Below is a small trained network, with its code and all its weights. Each question gives an input and a class and asks what happens when units are switched off, that is, made to give their printed mean instead of their output.

import numpy as np


def w(rows, s, z=0):
    codes = np.array(rows[::2]) - 128.0
    scale = np.full(codes.shape[1], s)
    scale[-1] = z or s
    return codes * scale


def norm(h):
    return h / np.sqrt((h * h).mean(-1, keepdims=True) + 1e-5)


def f(y):
    return np.maximum(y, 0)


def log_softmax(a):
    a = a - a.max(-1, keepdims=True)
    return a - np.log(np.exp(a).sum(-1, keepdims=True))


def net(x, mask):
    res = np.array(x, float).reshape(1, 6) / 4 @ E
    u = 0
    for l in range(2):
        y = f(norm(res) @ A[l][:, :-1].T + A[l][:, -1])
        res = res + np.where(mask[u : u + 15], y, B[l][:, -1]) @ B[l][:, :-1]
        u += 15
    return log_softmax(norm(res)[-1] @ U[:, :-1].T + U[:, -1])


A, B = {}, {}
E = w([
[130,128,127,133,127,127,126,125,123,126],'x0',
[167,129,156,143,86,112,88,139,143,253],'x1',
[109,130,89,230,120,27,148,192,161,121],'x2',
[63,104,65,158,58,133,133,60,218,120],'x3',
[125,129,130,129,130,132,130,129,129,131],'x4',
[130,128,127,126,127,128,129,128,129,129],'x5',
],0.0035)
A[0] = w([
[136,178,152,129,53,123,21,124,151,253,132],'L0N0',
[69,113,36,131,61,158,135,57,189,113,106],'L0N1',
[153,160,150,158,65,90,70,151,153,227,69],'L0N2',
[61,80,37,148,77,82,116,92,217,132,50],'L0N3',
[58,115,106,145,88,174,89,30,215,132,86],'L0N4',
[121,80,72,177,94,115,125,98,191,118,78],'L0N5',
[124,147,124,201,148,12,150,217,123,109,110],'L0N6',
[145,165,170,65,145,190,64,109,102,145,115],'L0N7',
[150,169,177,152,80,101,57,128,124,251,93],'L0N8',
[85,150,85,109,45,163,122,51,161,125,102],'L0N9',
[140,101,109,194,147,62,167,157,141,169,74],'L0N10',
[140,109,89,191,126,33,153,189,142,119,144],'L0N11',
[155,139,141,69,126,190,118,76,87,135,172],'L0N12',
[93,111,65,139,78,137,90,66,183,151,84],'L0N13',
[134,116,139,115,94,130,100,103,143,159,1],'L0N14',
],0.0045,0.0034)
B[0] = w([
[209,56,190,158,73,166,248,150,71,153,247],'L0N0',
[105,116,90,99,150,84,20,190,207,121,253],'L0N1',
[189,89,89,95,130,115,65,187,75,50,214],'L0N2',
[68,196,242,148,59,174,114,111,77,138,241],'L0N3',
[194,58,110,53,181,98,177,95,105,111,239],'L0N4',
[74,193,193,139,68,118,104,130,131,145,204],'L0N5',
[138,14,81,82,186,178,178,60,138,142,254],'L0N6',
[65,129,172,177,67,84,157,82,161,113,233],'L0N7',
[83,129,96,54,104,87,1,139,215,163,230],'L0N8',
[174,70,78,74,194,81,123,111,160,93,220],'L0N9',
[165,117,136,120,145,176,34,154,85,94,196],'L0N10',
[92,218,109,146,161,102,174,193,181,199,247],'L0N11',
[87,145,152,152,90,123,58,125,125,108,252],'L0N12',
[174,115,153,151,97,177,208,86,39,128,209],'L0N13',
[219,93,116,103,97,145,244,70,92,108,135],'L0N14',
],0.0041,0.0043)
A[1] = w([
[139,118,134,118,62,131,76,127,150,142,149],'L1N0',
[173,87,115,156,134,179,220,78,133,165,114],'L1N1',
[141,157,149,149,48,120,114,174,107,150,94],'L1N2',
[126,139,98,189,89,59,185,163,172,151,87],'L1N3',
[157,105,102,96,171,106,89,120,132,86,92],'L1N4',
[165,115,153,131,104,162,98,127,83,90,162],'L1N5',
[129,173,140,167,144,159,138,107,77,85,38],'L1N6',
[166,151,106,151,172,163,254,111,108,162,14],'L1N7',
[139,115,105,121,96,129,218,119,146,106,150],'L1N8',
[148,112,163,160,69,133,146,107,121,170,102],'L1N9',
[130,99,147,145,121,152,114,142,74,93,72],'L1N10',
[171,140,94,130,161,99,90,167,137,140,2],'L1N11',
[47,205,134,143,136,98,124,97,145,105,60],'L1N12',
[137,126,174,113,108,158,133,71,112,110,120],'L1N13',
[130,137,151,147,89,110,162,109,166,111,174],'L1N14',
],0.0072,0.0038)
B[1] = w([
[85,167,128,155,197,131,136,115,108,91,255],'L1N0',
[172,146,167,82,52,72,235,224,4,100,159],'L1N1',
[56,153,120,173,172,164,103,56,170,89,211],'L1N2',
[143,135,170,88,110,153,82,67,109,78,184],'L1N3',
[91,140,145,131,161,116,55,80,140,135,200],'L1N4',
[110,148,97,152,92,119,170,127,168,133,237],'L1N5',
[158,131,87,143,77,73,178,217,152,223,158],'L1N6',
[3,87,213,244,218,58,132,126,22,17,161],'L1N7',
[160,139,197,169,125,173,133,129,80,177,174],'L1N8',
[129,171,181,127,158,165,130,86,110,113,201],'L1N9',
[123,177,105,134,53,122,152,112,186,174,162],'L1N10',
[240,80,30,100,127,215,161,189,126,190,153],'L1N11',
[196,133,74,121,61,67,221,203,121,198,193],'L1N12',
[159,91,71,127,142,96,118,180,140,140,235],'L1N13',
[158,148,102,130,130,167,113,176,122,161,189],'L1N14',
],0.0065,0.0046)
U = w([
[47,209,17,144,11,11,240,244,237,205,242],'0',
[27,230,243,241,109,236,20,19,217,136,205],'1',
[15,41,185,231,245,54,226,212,21,50,5],'2',
[230,24,21,115,225,224,29,246,193,254,46],'3',
[40,15,27,11,191,24,12,30,229,16,91],'4',
[240,18,233,39,12,158,226,63,28,116,34],'5',
],0.0087,0.0031)

Each question gives the input, the list of numbers given to net, and the class t.
The units are the neurons (one row each of A and B). Each row of codes is followed by its name. A weight is (code - 128) times the scale printed after its matrix; where a second scale follows, it is the last column's (A, B and U).
mask holds one flag per neuron, layer by layer. A switched-off neuron (its flag False) gives its mean, the last column of its row in B, instead of its output. The means were averaged over made-up inputs and are rounded, as every weight is.
A unit's drop is (log p(t) with every unit on - log p(t) with that unit switched off) / (log p(t) with every unit on - log p(t) with every unit switched off).
The circuit of an input: a set's keep is (log p(t) with only the set's units on - log p(t) with every unit switched off) / (log p(t) with every unit on - log p(t) with every unit switched off). Starting from the 12 units with the biggest drops (on a tie, the unit counted first), units are removed one at a time, each time the one whose removal leaves the highest keep (on an exact tie, the one counted first), for as long as the keep stays at least 0.8.
circuit, biggest first: the units of the circuit, biggest drop first
most important unit: the unit with the biggest drop
k most important neurons: the k neurons with the biggest drops, biggest first
k most important neurons of layer l: the k neurons of layer l with the biggest drops, biggest first
drop of u: that unit's drop, to one decimal
input [-7,6,-8,7,-8,1], class 5: circuit, biggest first	[L0N0]
input [-3,4,1,0,-8,-5], class 3: 4 most important neurons	[L0N8; L0N2; L0N3; L0N7]
input [4,1,0,8,-3,-1], class 5: 4 most important neurons	[L0N4; L0N13; L0N9; L0N8]
input [5,7,-1,7,-7,-1], class 5: 3 most important neurons	[L0N0; L0N4; L0N13]
input [-8,1,8,-3,6,-3], class 3: circuit, biggest first	[L0N10; L1N11]
input [7,0,5,-1,2,-4], class 2: 4 most important neurons	[L0N6; L0N1; L0N8; L1N7]
input [-3,-4,0,-2,-5,-1], class 0: 2 most important neurons of layer 0	[L0N1; L0N8]
input [0,1,0,0,-3,-1], class 1: 2 most important neurons	[L0N6; L0N8]
input [-4,7,-8,-1,5,0], class 1: 3 most important neurons	[L0N6; L0N8; L0N12]
input [6,1,-1,5,1,-5], class 5: 3 most important neurons of layer 0	[L0N4; L0N13; L0N8]
input [8,-6,2,5,5,-3], class 0: 2 most important neurons	[L0N3; L1N12]
input [-2,3,1,2,-2,3], class 1: 2 most important neurons	[L0N8; L1N2]
input [1,6,5,0,2,5], class 3: 2 most important neurons of layer 0	[L0N2; L0N8]
input [-7,3,-5,7,4,5], class 5: 2 most important neurons of layer 0	[L0N13; L0N0]
input [-6,-5,-3,0,-1,6], class 0: 2 most important neurons of layer 0	[L0N6; L0N4]
input [-3,-1,-5,1,2,7], class 4: most important unit	L0N11
input [-4,0,-3,-8,-5,3], class 0: 2 most important neurons	[L0N1; L0N8]
input [6,1,2,-8,-1,-2], class 3: 2 most important neurons	[L0N0; L0N13]
input [-4,3,2,-6,5,-5], class 3: drop of L0N8	0.5
input [-3,2,1,2,4,-1], class 1: most important unit	L0N3
